Below is a small trained network, with its code and all its weights. Each question gives an input and a class and asks what happens when units are switched off, that is, made to give their printed mean instead of their output.

import numpy as np


def w(rows, s, z=0):
    codes = np.array(rows[::2]) - 128.0
    scale = np.full(codes.shape[1], s)
    scale[-1] = z or s
    return codes * scale


def norm(h):
    return h / np.sqrt((h * h).mean(-1, keepdims=True) + 1e-5)


def f(y):
    return y / 2 * (1 + np.tanh(0.7978845608 * (y + 0.044715 * y**3)))


def log_softmax(a):
    a = a - a.max(-1, keepdims=True)
    return a - np.log(np.exp(a).sum(-1, keepdims=True))


def net(x, mask):
    res = np.array(x, float).reshape(1, 7) / 4 @ E
    u = 0
    for l in range(4):
        y = f(norm(res) @ A[l][:, :-1].T + A[l][:, -1])
        res = res + np.where(mask[u : u + 4], y, B[l][:, -1]) @ B[l][:, :-1]
        u += 4
    return log_softmax(norm(res)[-1] @ U[:, :-1].T + U[:, -1])


A, B = {}, {}
E = w([
[191,172,74,171,145,200,244,96,127],'x0',
[94,61,148,131,127,67,182,162,1],'x1',
[136,58,124,122,157,116,218,120,142],'x2',
[5,138,138,69,133,79,85,206,81],'x3',
[135,148,122,107,233,122,96,106,158],'x4',
[99,130,177,167,94,179,138,109,165],'x5',
[68,97,24,71,108,173,70,66,127],'x6',
],0.0071)
A[0] = w([
[76,70,72,103,138,114,61,31,208,13],'0.n0',
[255,237,126,231,122,222,114,191,101,199],'0.n1',
[23,134,198,172,57,94,124,129,106,1],'0.n2',
[121,112,124,129,185,146,136,116,77,160],'0.n3',
],0.006,0.0015)
B[0] = w([
[160,92,92,47,118,102,79,102,116,204],'0.n0',
[82,152,38,131,111,157,156,170,187,252],'0.n1',
[184,110,227,144,107,185,104,143,93,183],'0.n2',
[148,130,184,227,208,2,112,110,141,152],'0.n3',
],0.0093,0.0045)
A[1] = w([
[96,241,179,36,198,136,119,109,75,254],'1.n0',
[220,232,116,143,133,196,190,61,186,188],'1.n1',
[20,121,253,63,67,120,136,201,132,51],'1.n2',
[159,88,61,168,121,129,101,155,117,78],'1.n3',
],0.0056,0.00084)
B[1] = w([
[222,195,129,168,173,62,147,161,163,171],'1.n0',
[100,164,98,172,1,126,100,67,136,253],'1.n1',
[150,105,106,219,60,130,47,151,66,218],'1.n2',
[233,100,213,145,202,92,160,54,173,143],'1.n3',
],0.01,0.0043)
A[2] = w([
[85,104,205,118,172,151,144,195,189,50],'2.n0',
[143,82,149,146,167,109,232,23,52,222],'2.n1',
[104,106,131,134,103,182,101,254,123,2],'2.n2',
[68,61,109,160,151,120,190,140,76,131],'2.n3',
],0.0072,0.0021)
B[2] = w([
[100,147,155,109,146,209,129,187,132,113],'2.n0',
[39,123,168,44,85,79,191,213,195,255],'2.n1',
[133,47,203,187,125,75,58,76,77,177],'2.n2',
[120,55,224,173,94,2,200,76,207,187],'2.n3',
],0.0083,0.0036)
A[3] = w([
[87,119,120,78,126,95,101,126,163,254],'3.n0',
[123,72,132,2,148,138,70,62,161,95],'3.n1',
[108,106,195,160,143,173,116,171,77,207],'3.n2',
[114,204,137,140,179,115,98,153,117,5],'3.n3',
],0.0094,0.00095)
B[3] = w([
[96,136,151,129,198,189,170,110,101,210],'3.n0',
[166,66,171,124,133,253,140,60,29,253],'3.n1',
[110,120,100,125,60,67,77,147,72,212],'3.n2',
[203,133,121,131,230,130,110,113,93,159],'3.n3',
],0.013,0.0044)
U = w([
[53,91,203,61,104,52,248,150,147,91],'0',
[134,201,93,150,13,185,167,107,220,223],'1',
[140,188,128,126,239,82,90,156,101,2],'2',
[91,101,199,188,26,65,47,174,43,82],'3',
[125,84,171,66,153,235,119,50,49,180],'4',
],0.012,0.0018)

Each question gives the input, the list of numbers given to net, and the class t.
The units are the neurons (one row each of A and B). Each row of codes is followed by its name. A weight is (code - 128) times the scale printed after its matrix; where a second scale follows, it is the last column's (A, B and U).
mask holds one flag per neuron, layer by layer. A switched-off neuron (its flag False) gives its mean, the last column of its row in B, instead of its output. The means were averaged over made-up inputs and are rounded, as every weight is.
A unit's drop is (log p(t) with every unit on - log p(t) with that unit switched off) / (log p(t) with every unit on - log p(t) with every unit switched off).
The circuit of an input: a set's keep is (log p(t) with only the set's units on - log p(t) with every unit switched off) / (log p(t) with every unit on - log p(t) with every unit switched off). Starting from the 12 units with the biggest drops (on a tie, the unit counted first), units are removed one at a time, each time the one whose removal leaves the highest keep (on an exact tie, the one counted first), for as long as the keep stays at least 0.8.
units of the circuit, in order: the units of the circuit, biggest drop first
top k neurons: the k neurons with the biggest drops, biggest first
drop when u is switched off: that unit's drop, to one decimal
input [-2,-3,-8,4,3,-6,4], class 4: units of the circuit, in order -> (3.n1)
input [4,-7,-7,5,6,-4,2], class 2: top 2 neurons -> (1.n0 3.n3)
input [-5,0,3,-4,3,-7,-5], class 2: top 2 neurons -> (2.n3 0.n0)
input [1,-6,0,1,3,7,3], class 4: units of the circuit, in order -> (0.n0 3.n1)
input [7,-1,5,4,-1,1,1], class 0: units of the circuit, in order -> (2.n1 0.n1)
input [-7,2,-6,1,8,0,-1], class 2: units of the circuit, in order -> (1.n0 3.n3)
input [-2,-1,-1,-7,-8,4,6], class 4: units of the circuit, in order -> (0.n0 1.n2 3.n1 1.n0)
input [-4,-3,-5,8,4,-2,3], class 2: units of the circuit, in order -> (1.n0 3.n3)
input [-6,-1,6,4,-6,-2,8], class 4: top 2 neurons -> (0.n0 3.n1)
input [-7,-4,7,-6,-6,0,-3], class 1: top 2 neurons -> (0.n0 3.n1)
input [8,8,-5,6,-6,-4,4], class 0: top 2 neurons -> (2.n3 2.n1)
input [5,7,-8,-5,1,-2,5], class 1: top 2 neurons -> (0.n1 1.n1)
input [3,2,0,-4,7,-3,-7], class 1: top 2 neurons -> (1.n1 0.n1)
input [-7,0,-7,-3,2,-6,-1], class 2: top neuron -> (1.n0)
input [5,1,-7,5,0,-1,2], class 2: drop when 1.n2 is switched off -> 0.0
input [-2,8,4,-5,-7,-3,-6], class 0: drop when 2.n1 is switched off -> 0.3
input [-3,-4,-2,1,8,6,-8], class 2: drop when 3.n3 is switched off -> 1.2
